Each row is followed by its group and then its class within the group.
[ 0.49 -1.89  2.45  0.34  1.34  0.74  0.22 -3.39 -2.93  1.59  0.29  0.52
 -0.59  1.04  0.49 -1.14 -1.98 -0.82  3.36 -0.73  1.89 -0.85 -0.39  1.30
  1.88  0.34 -2.04 -0.69  0.62 -0.27  0.91 -2.87  0.29 -0.67  1.43 -0.13
 -1.43  0.83 -0.15 -0.61 -0.84  1.57  1.47 -1.64  1.40  0.80  1.23  1.00]	B > bil
[-2.62 -1.38  2.17  1.11  2.78 -1.95  2.54 -3.91 -2.97  1.24 -1.51 -1.10
  1.09 -2.69 -0.99 -0.68 -2.59  2.06 -0.31 -2.67  2.49  1.57  0.69  1.71
  2.84  0.78 -4.97 -0.49  0.33  1.80 -0.42 -1.41  0.27 -0.73  1.38 -0.03
 -0.83  0.78 -2.89 -1.53  0.09 -1.71 -1.29  1.09  3.67  1.31  0.13  1.06]	Y > fini
[-0.79 -0.13  0.08  0.43  1.09 -1.56  0.54 -1.25 -1.21  1.46  0.05 -1.17
  0.41 -1.65 -0.86  0.48 -1.08  1.99 -2.05 -0.96  0.62  1.57  0.37  0.86
  0.89  0.26 -1.21  1.38  0.35 -0.03 -2.75 -0.47  0.78 -1.32 -1.87  0.33
 -0.79 -0.05 -1.65  0.09  3.23 -1.67 -0.47  2.22  2.07 -0.26 -0.59 -0.51]	Y > Kita
[ 2.05  0.59 -2.17 -0.28  2.61 -2.74  0.53 -2.43 -3.63  3.45 -0.48 -2.62
  1.02 -1.80  1.69 -0.66 -0.46  3.23 -3.06 -0.94  0.78 -0.13  0.32  1.57
  0.75 -0.87  0.94 -3.74  1.61  0.69 -1.46  1.42  2.22 -4.37 -0.39  1.48
 -1.52 -0.15 -1.56  1.08  1.32 -3.03 -0.03  1.64  0.36 -0.15 -2.49  0.46]	Y > fini
[-5.36 -1.40  3.38  0.60  5.41 -4.81  2.75 -4.07 -2.57 -1.02  0.10  3.60
  0.05 -2.23  1.19  0.14  1.89 -2.71  0.84 -1.49  1.73  2.66  4.31  4.85
 -0.90  1.48 -8.64  1.88 -2.39 -0.22 -1.85 -1.57 -0.07 -0.91  3.14  0.15
 -0.22  3.53 -1.01 -1.64  2.25 -1.53 -3.05  0.87  5.03  3.35  0.71  1.38]	Y > fini
[-7.03 -3.94  1.49 -0.56 -2.15 -3.04  1.78 -7.80 -2.48 -6.50  0.03  2.07
 -1.55 -2.74 -3.35 -1.29 -5.28 -0.15  5.47 -4.49  4.04 -0.95  0.65  4.49
  1.89  0.12 -7.16  7.35  0.43  0.84 -0.47 -1.65  4.04 -1.73  2.01  2.87
  0.39  0.78  2.90 -5.03  0.03  1.25 -1.48  0.32  2.77 -0.80  2.76  2.17]	B > bil
[ 0.80 -0.98 -0.73 -0.30  1.39 -2.45 -1.37 -4.13 -3.90  6.89  0.68 -3.06
 -1.07 -3.24  0.90 -1.19 -0.65  2.72 -1.88 -2.01  1.67  0.22  0.11  4.16
  2.20  0.40 -0.46 -2.53  1.09  0.40 -2.24 -0.80  2.61 -3.06 -0.82  1.91
 -0.81 -0.32  0.04 -0.08  1.25 -3.37 -0.80  3.02  1.81  0.48 -2.00  0.40]	Y > fini
[-3.71 -0.67 -1.63 -0.14  1.37 -3.67  0.07 -3.28 -2.03  1.04 -0.32 -0.36
  2.24 -3.76 -0.41 -0.22  0.88  1.99 -1.24 -1.25  1.36 -0.06  1.04  4.28
 -0.70  1.28 -1.21  1.10 -0.85  0.99 -2.73  0.10  2.68 -5.37  1.12  1.75
 -0.02 -0.88  2.00 -0.03  2.20 -3.70 -2.16  2.54  1.46  0.06 -0.93  0.85]	Y > fini
[ 0.72 -1.88 -1.03 -0.15  0.58 -1.06 -0.79 -5.90 -2.39  0.06  0.79 -2.21
  0.47 -1.45 -0.52 -1.39 -4.43  2.25  1.16 -1.44  2.67 -1.15 -2.33  0.56
  2.70 -0.73  1.06  0.18  2.58 -1.99  0.91 -1.46  2.29 -0.07  0.83  0.85
 -1.10 -2.30 -1.12 -1.45 -0.58  0.48  0.53  1.09 -0.36  0.60  1.43  1.06]	B > bil
[ 1.94 -1.44 -3.90 -1.77 -1.63 -2.68 -3.80 -3.14 -1.69  1.30  1.53 -1.43
  0.42 -1.79 -2.20 -2.70 -0.38  3.80  2.90  0.64  1.48 -2.53 -2.53  4.09
 -0.54 -0.80  4.27  1.18  3.85  1.93 -1.22  0.20  5.78 -4.81 -1.19  2.76
 -2.98 -2.19  1.94  0.50 -0.15 -0.35 -1.33  0.63 -3.07 -0.95 -1.70 -2.18]	B > bil
[ 1.41  0.31 -2.84 -0.18  0.88 -2.72 -1.28 -3.61 -2.36  2.61 -1.56 -2.05
  0.74 -4.40  0.18 -2.29  0.90  5.47 -2.77 -0.89  1.13 -0.48 -1.63  2.86
  0.21  0.21  2.74 -0.59  1.05  0.43 -2.34 -0.67  2.61 -3.68 -2.60  1.75
 -0.06 -2.21  1.50  1.91  1.79 -3.40 -2.22  3.01  2.13 -2.84 -1.23 -1.35]	Y > Kita
[-2.49 -3.86  6.35 -0.42  2.81  1.36  2.97 -0.94 -2.43 -0.14 -1.55  2.28
 -1.11  2.60 -2.92  0.87 -3.00 -0.82  6.25 -1.58  2.21  0.53 -0.74 -2.43
  3.00  1.25 -7.52  3.03  0.64  0.84  1.28 -3.42 -1.39 -0.18  3.57 -2.36
 -2.77  2.50 -3.43 -3.35 -2.22  1.75  0.35 -3.06  2.39  1.30  1.20  1.71]	B > rek
[-4.28 -1.18  2.15  0.82  3.48 -4.63  1.74 -5.89 -2.00 -1.00 -1.91  0.42
 -0.61 -1.73 -2.71 -0.02 -1.95  1.90  0.03 -2.94  2.20  1.33  1.87  1.16
  1.42  0.90 -7.41  2.69  0.50  0.33 -4.12 -1.60  1.08 -5.04  1.26  1.49
 -0.36  0.62 -0.63 -2.44  0.71 -3.50 -2.93  3.32  4.38  0.11  0.55  0.84]	Y > fini
[ 2.84 -0.89  5.70  1.17  2.10  2.97  3.92 -2.47 -3.67  0.99 -2.66  0.29
  0.04  0.85 -1.91  0.06 -4.31  0.02  1.90  0.16  1.21 -0.62 -3.68 -3.00
  6.88 -0.18 -0.12 -1.42  2.26 -0.55  3.69 -2.71 -2.93  4.73  1.24 -2.87
 -3.04  0.88 -6.55 -0.28 -2.18  4.70  1.59 -4.00  2.53  1.62  0.93  1.36]	B > rek
[-2.55 -1.11 -0.20 -0.16  0.75 -2.87  1.09 -4.44 -2.62 -0.69 -0.61 -1.66
  1.25 -3.26 -0.18  0.34 -2.36  2.57 -1.41 -2.45  1.97  1.08  1.41  2.90
  0.25  0.67 -4.12  1.58  1.45  0.72 -2.24  0.55  1.89 -3.37  1.17  1.82
  0.89 -0.66  1.50 -1.71  1.50 -2.69 -1.20  3.04  1.36 -0.84 -1.54 -1.46]	Y > fini
